Here is a tiny trained network, its code and every weight. The questions are about switching its units off for an input and a target symbol, where a switched-off unit gives its printed mean instead of its output.

import numpy as np


def w(rows, s, z=0):
    codes = np.array(rows[::2]) - 128.0
    scale = np.full(codes.shape[1], s)
    scale[-1] = z or s
    return codes * scale


def f(y):
    return y / 2 * (1 + np.tanh(0.7978845608 * (y + 0.044715 * y**3)))


def softmax(a):
    e = np.exp(a - a.max(-1, keepdims=True))
    return e / e.sum(-1, keepdims=True)


def log_softmax(a):
    a = a - a.max(-1, keepdims=True)
    return a - np.log(np.exp(a).sum(-1, keepdims=True))


def net(x, mask):
    ids = ['ΓΔεθμξσ'.index(c) for c in x.split()]
    T = len(ids)
    res = E[ids] + P[:T]
    r = res
    for j in range(2):
        rows = slice(2 * j, 2 * j + 2)
        q, k, v = (r @ M[0][rows].T for M in (Q, K, V))
        z = softmax(np.where(np.tri(T) > 0, q @ k.T / 2**0.5, -1e9)) @ v
        o = O[0][rows]
        res = res + np.where(mask[j], z, o[:, -1]) @ o[:, :-1]
    y = f(res @ A[0][:, :-1].T + A[0][:, -1])
    res = res + np.where(mask[2:6], y, B[0][:, -1]) @ B[0][:, :-1]
    return log_softmax(res[-1] @ U[:, :-1].T + U[:, -1])


Q, K, V, O, A, B = {}, {}, {}, {}, {}, {}
E = w([
[140,61,157,165,82,100,146],'Γ',
[124,140,243,155,118,193,87],'Δ',
[124,159,66,174,59,101,140],'ε',
[78,204,227,81,73,52,157],'θ',
[66,98,82,115,75,41,93],'μ',
[118,166,126,140,165,121,5],'ξ',
[83,147,122,170,252,33,150],'σ',
],0.017)
P = w([
[228,178,156,101,93,53,157],'0',
[158,172,131,109,124,79,174],'1',
[136,198,117,144,102,73,165],'2',
[88,194,121,170,98,107,153],'3',
[65,176,139,209,85,114,107],'4',
[34,159,121,228,89,121,83],'5',
[17,123,141,248,70,150,42],'6',
[2,118,140,255,79,176,3],'7',
],0.0065)
Q[0] = w([
[193,100,71,84,234,204,172],'H0',
[109,125,116,33,210,82,192],'H0',
[210,62,63,5,254,173,114],'H1',
[179,167,75,120,69,22,156],'H1',
],0.0078)
K[0] = w([
[182,128,117,91,109,132,200],'H0',
[237,59,150,97,147,177,141],'H0',
[255,146,153,83,99,168,163],'H1',
[100,172,143,127,127,89,122],'H1',
],0.013)
V[0] = w([
[134,160,2,250,185,67,149],'H0',
[106,79,118,77,44,55,174],'H0',
[233,141,67,228,67,220,66],'H1',
[97,172,60,49,74,95,46],'H1',
],0.0079)
O[0] = w([
[163,96,97,87,189,177,116,155],'H0',
[50,114,182,27,116,169,185,152],'H0',
[168,129,185,71,111,158,197,1],'H1',
[126,167,110,35,8,141,67,211],'H1',
],0.011,0.0068)
A[0] = w([
[157,70,139,2,109,114,117,18],'N0',
[114,32,11,110,100,181,154,254],'N1',
[239,166,184,97,139,196,170,122],'N2',
[72,145,80,42,57,163,177,57],'N3',
],0.0073,0.0027)
B[0] = w([
[222,149,49,149,163,142,182,176],'N0',
[120,214,254,97,150,124,139,184],'N1',
[118,214,199,124,123,50,184,147],'N2',
[69,122,88,167,157,192,143,254],'N3',
],0.0097,0.0083)
U = w([
[114,126,113,104,246,74,84,153],'Γ',
[173,140,93,112,98,68,86,131],'Δ',
[53,93,122,136,96,120,99,113],'ε',
[147,187,176,152,169,127,164,90],'θ',
[135,1,97,116,113,59,171,254],'μ',
[109,99,113,222,174,125,121,119],'ξ',
[108,118,46,164,108,155,164,105],'σ',
],0.0072,0.0057)

Each question gives the input, a string of symbols that net reads in full, and the target symbol t.
The units are the heads (2 rows each of Q, K, V and O) and the neurons (one row each of A and B). Each row of codes is followed by its name. A weight is (code - 128) times the scale printed after its matrix; where a second scale follows, it is the last column's (O, A, B and U).
mask holds one flag per unit, heads first, then neurons. A switched-off unit (its flag False) gives its mean, the last column of its rows in O or B, instead of its output. The means were averaged over made-up inputs and are rounded, as every weight is.
A unit's drop is (log p(t) with every unit on - log p(t) with that unit switched off) / (log p(t) with every unit on - log p(t) with every unit switched off).
The circuit of an input: a set's keep is (log p(t) with only the set's units on - log p(t) with every unit switched off) / (log p(t) with every unit on - log p(t) with every unit switched off). Starting from all 6 units, units are removed one at a time, each time the one whose removal leaves the highest keep (on an exact tie, the one counted first), for as long as the keep stays at least 0.8.
circuit, biggest first: the units of the circuit, biggest drop first
most important unit: the unit with the biggest drop
k most important neurons: the k neurons with the biggest drops, biggest first
which heads matter: for each layer, one digit per head in row order, 1 if its drop is at least 0.15 and else 0, layers parted by /
drop when u is switched off: that unit's drop, to one decimal
input Δ Δ ξ ε μ σ μ, target Γ: circuit, biggest first -> (H0, N1)
input Γ Δ Δ Δ μ μ Δ, target σ: circuit, biggest first -> (H0, H1, N0, N3)
input μ Γ Γ, target σ: most important unit -> H0
input Δ σ σ Γ θ Δ ξ μ, target Δ: circuit, biggest first -> (H0, H1)
input ε ε Δ, target θ: circuit, biggest first -> (H1, N2)
input μ μ Δ Δ θ Γ μ θ, target σ: circuit, biggest first -> (H1, N0, H0, N3)
input σ ε Δ μ ξ Δ Γ, target Δ: 2 most important neurons -> (N3, N1)
input Γ μ ξ, target Δ: which heads matter -> 01
input Δ μ Γ σ Δ Γ, target Γ: which heads matter -> 11
input ε σ θ σ ξ Δ Γ, target ξ: which heads matter -> 11
input Δ ε μ Γ σ σ Δ, target Γ: which heads matter -> 10
input θ θ Γ, target ε: circuit, biggest first -> (H0, H1)
input ξ θ θ θ θ ε ξ ε, target Δ: circuit, biggest first -> (H0, N3)
input Δ Δ μ Δ θ θ ε, target ε: 2 most important neurons -> (N0, N1)
input ε θ Γ, target ε: most important neuron -> (N0)
input Γ μ Γ Δ ξ ε Δ, target Δ: circuit, biggest first -> (H0, H1, N3)
input μ θ Δ, target ε: which heads matter -> 10
input Δ μ θ μ Δ μ Γ, target σ: 3 most important neurons -> (N0, N3, N2)
input θ Γ μ ξ ε ξ ε, target Δ: 2 most important neurons -> (N3, N1)
input ξ σ Γ Δ, target ξ: which heads matter -> 01
input μ Δ Δ θ θ ξ ξ θ, target Δ: which heads matter -> 11
input σ σ Δ ε, target Γ: 2 most important neurons -> (N1, N3)
input Δ σ Γ θ, target ξ: most important neuron -> (N1)
input Γ Δ μ Δ, target σ: drop when N2 is switched off -> 0.0
input Γ Δ θ, target Δ: drop when H1 is switched off -> 0.1
input Δ σ ξ ε, target ξ: drop when H0 is switched off -> 0.1
